Below is a small trained network, with its code and all its weights. Each question gives an input and a class and asks what happens when units are switched off, that is, made to give their printed mean instead of their output.

import numpy as np


def w(rows, s, z=0):
    codes = np.array(rows[::2]) - 128.0
    scale = np.full(codes.shape[1], s)
    scale[-1] = z or s
    return codes * scale


def norm(h):
    return h / np.sqrt((h * h).mean(-1, keepdims=True) + 1e-5)


def f(y):
    return np.maximum(y, 0)


def log_softmax(a):
    a = a - a.max(-1, keepdims=True)
    return a - np.log(np.exp(a).sum(-1, keepdims=True))


def net(x, mask):
    res = np.array(x, float).reshape(1, 7) / 4 @ E
    u = 0
    for l in range(2):
        y = f(norm(res) @ A[l][:, :-1].T + A[l][:, -1])
        res = res + np.where(mask[u : u + 15], y, B[l][:, -1]) @ B[l][:, :-1]
        u += 15
    return log_softmax(norm(res)[-1] @ U[:, :-1].T + U[:, -1])


A, B = {}, {}
E = w([
[231,104,48],'x0',
[128,130,127],'x1',
[129,128,128],'x2',
[3,64,24],'x3',
[113,1,185],'x4',
[127,128,127],'x5',
[126,128,127],'x6',
],0.0073)
A[0] = w([
[126,71,151,3],'L0N0',
[67,134,190,16],'L0N1',
[121,182,80,143],'L0N2',
[69,113,200,42],'L0N3',
[143,7,123,82],'L0N4',
[100,112,95,52],'L0N5',
[120,61,183,66],'L0N6',
[124,79,126,101],'L0N7',
[161,93,92,17],'L0N8',
[116,61,154,68],'L0N9',
[70,82,112,57],'L0N10',
[132,90,144,9],'L0N11',
[89,116,131,78],'L0N12',
[117,57,48,76],'L0N13',
[40,161,190,78],'L0N14',
],0.017,0.0042)
B[0] = w([
[75,227,77,158],'L0N0',
[192,108,81,198],'L0N1',
[45,212,131,221],'L0N2',
[171,136,91,210],'L0N3',
[95,199,79,245],'L0N4',
[113,124,168,173],'L0N5',
[82,212,131,201],'L0N6',
[126,177,142,175],'L0N7',
[183,131,68,159],'L0N8',
[93,246,120,191],'L0N9',
[158,91,225,217],'L0N10',
[105,151,117,140],'L0N11',
[183,97,172,171],'L0N12',
[172,69,177,241],'L0N13',
[198,108,54,254],'L0N14',
],0.011,0.0059)
A[1] = w([
[103,117,156,41],'L1N0',
[199,107,80,175],'L1N1',
[233,210,165,64],'L1N2',
[128,126,133,82],'L1N3',
[228,184,55,224],'L1N4',
[111,96,167,154],'L1N5',
[26,3,60,212],'L1N6',
[138,143,159,74],'L1N7',
[33,127,85,109],'L1N8',
[116,191,155,125],'L1N9',
[106,121,83,40],'L1N10',
[171,113,252,169],'L1N11',
[47,123,127,253],'L1N12',
[150,156,193,165],'L1N13',
[173,134,112,156],'L1N14',
],0.014,0.0027)
B[1] = w([
[146,92,132,131],'L1N0',
[1,11,117,177],'L1N1',
[137,96,151,222],'L1N2',
[105,156,163,128],'L1N3',
[62,100,121,251],'L1N4',
[194,125,189,136],'L1N5',
[245,117,207,155],'L1N6',
[158,147,132,138],'L1N7',
[217,108,99,156],'L1N8',
[80,95,113,179],'L1N9',
[134,140,151,135],'L1N10',
[246,97,211,165],'L1N11',
[178,253,151,157],'L1N12',
[200,202,204,163],'L1N13',
[71,48,154,163],'L1N14',
],0.0084,0.014)
U = w([
[109,252,144,67],'0',
[206,111,244,44],'1',
[102,92,129,255],'2',
],0.016,0.00064)

Each question gives the input, the list of numbers given to net, and the class t.
The units are the neurons (one row each of A and B). Each row of codes is followed by its name. A weight is (code - 128) times the scale printed after its matrix; where a second scale follows, it is the last column's (A, B and U).
mask holds one flag per neuron, layer by layer. A switched-off neuron (its flag False) gives its mean, the last column of its row in B, instead of its output. The means were averaged over made-up inputs and are rounded, as every weight is.
A unit's drop is (log p(t) with every unit on - log p(t) with that unit switched off) / (log p(t) with every unit on - log p(t) with every unit switched off).
The circuit of an input: a set's keep is (log p(t) with only the set's units on - log p(t) with every unit switched off) / (log p(t) with every unit on - log p(t) with every unit switched off). Starting from the 12 units with the biggest drops (on a tie, the unit counted first), units are removed one at a time, each time the one whose removal leaves the highest keep (on an exact tie, the one counted first), for as long as the keep stays at least 0.8.
units of the circuit, in order: the units of the circuit, biggest drop first
most important unit: the unit with the biggest drop
top k neurons: the k neurons with the biggest drops, biggest first
top k neurons in layer l: the k neurons of layer l with the biggest drops, biggest first
drop when u is switched off: that unit's drop, to one decimal
input [3,6,6,6,-5,-2,-8], class 1: units of the circuit, in order -> L0N13, L0N4
input [6,-5,-3,-1,4,5,3], class 2: top 3 neurons in layer 0 -> L0N2, L0N8, L0N13
input [-5,5,6,5,5,-6,1], class 0: units of the circuit, in order -> L0N9, L1N1
input [-3,-3,4,3,-1,5,2], class 1: units of the circuit, in order -> L0N10
input [-8,3,-7,-6,3,1,1], class 2: top 2 neurons in layer 1 -> L1N1, L1N4
input [-4,-4,6,5,2,0,-2], class 1: top 2 neurons -> L0N10, L0N12
input [7,2,3,8,-7,-2,5], class 1: top 4 neurons in layer 0 -> L0N13, L0N4, L0N9, L0N14
input [1,-8,0,-3,-3,-4,-2], class 0: top 4 neurons -> L0N13, L0N10, L0N14, L0N2
input [-8,-6,-2,-5,4,4,-5], class 2: top 2 neurons in layer 0 -> L0N14, L0N10
input [-8,7,2,-2,6,8,5], class 2: top 2 neurons -> L0N14, L0N1
input [-4,-6,7,5,-1,8,8], class 1: top 2 neurons in layer 0 -> L0N10, L0N4
input [-5,-2,-2,3,6,5,5], class 0: top 2 neurons -> L0N9, L0N6
input [-8,-6,8,4,8,5,-2], class 0: top 2 neurons in layer 0 -> L0N6, L0N9
input [6,-7,-3,-4,6,-2,-7], class 0: most important unit -> L0N4
input [-7,-5,-1,3,-5,2,0], class 2: drop when L0N14 is switched off -> 1.6
input [-6,8,-5,1,0,-5,-4], class 2: drop when L0N14 is switched off -> 0.1
input [7,2,3,-3,-6,2,8], class 2: drop when L0N6 is switched off -> 0.5
input [3,-7,-7,-3,7,6,-7], class 0: drop when L0N11 is switched off -> 0.0
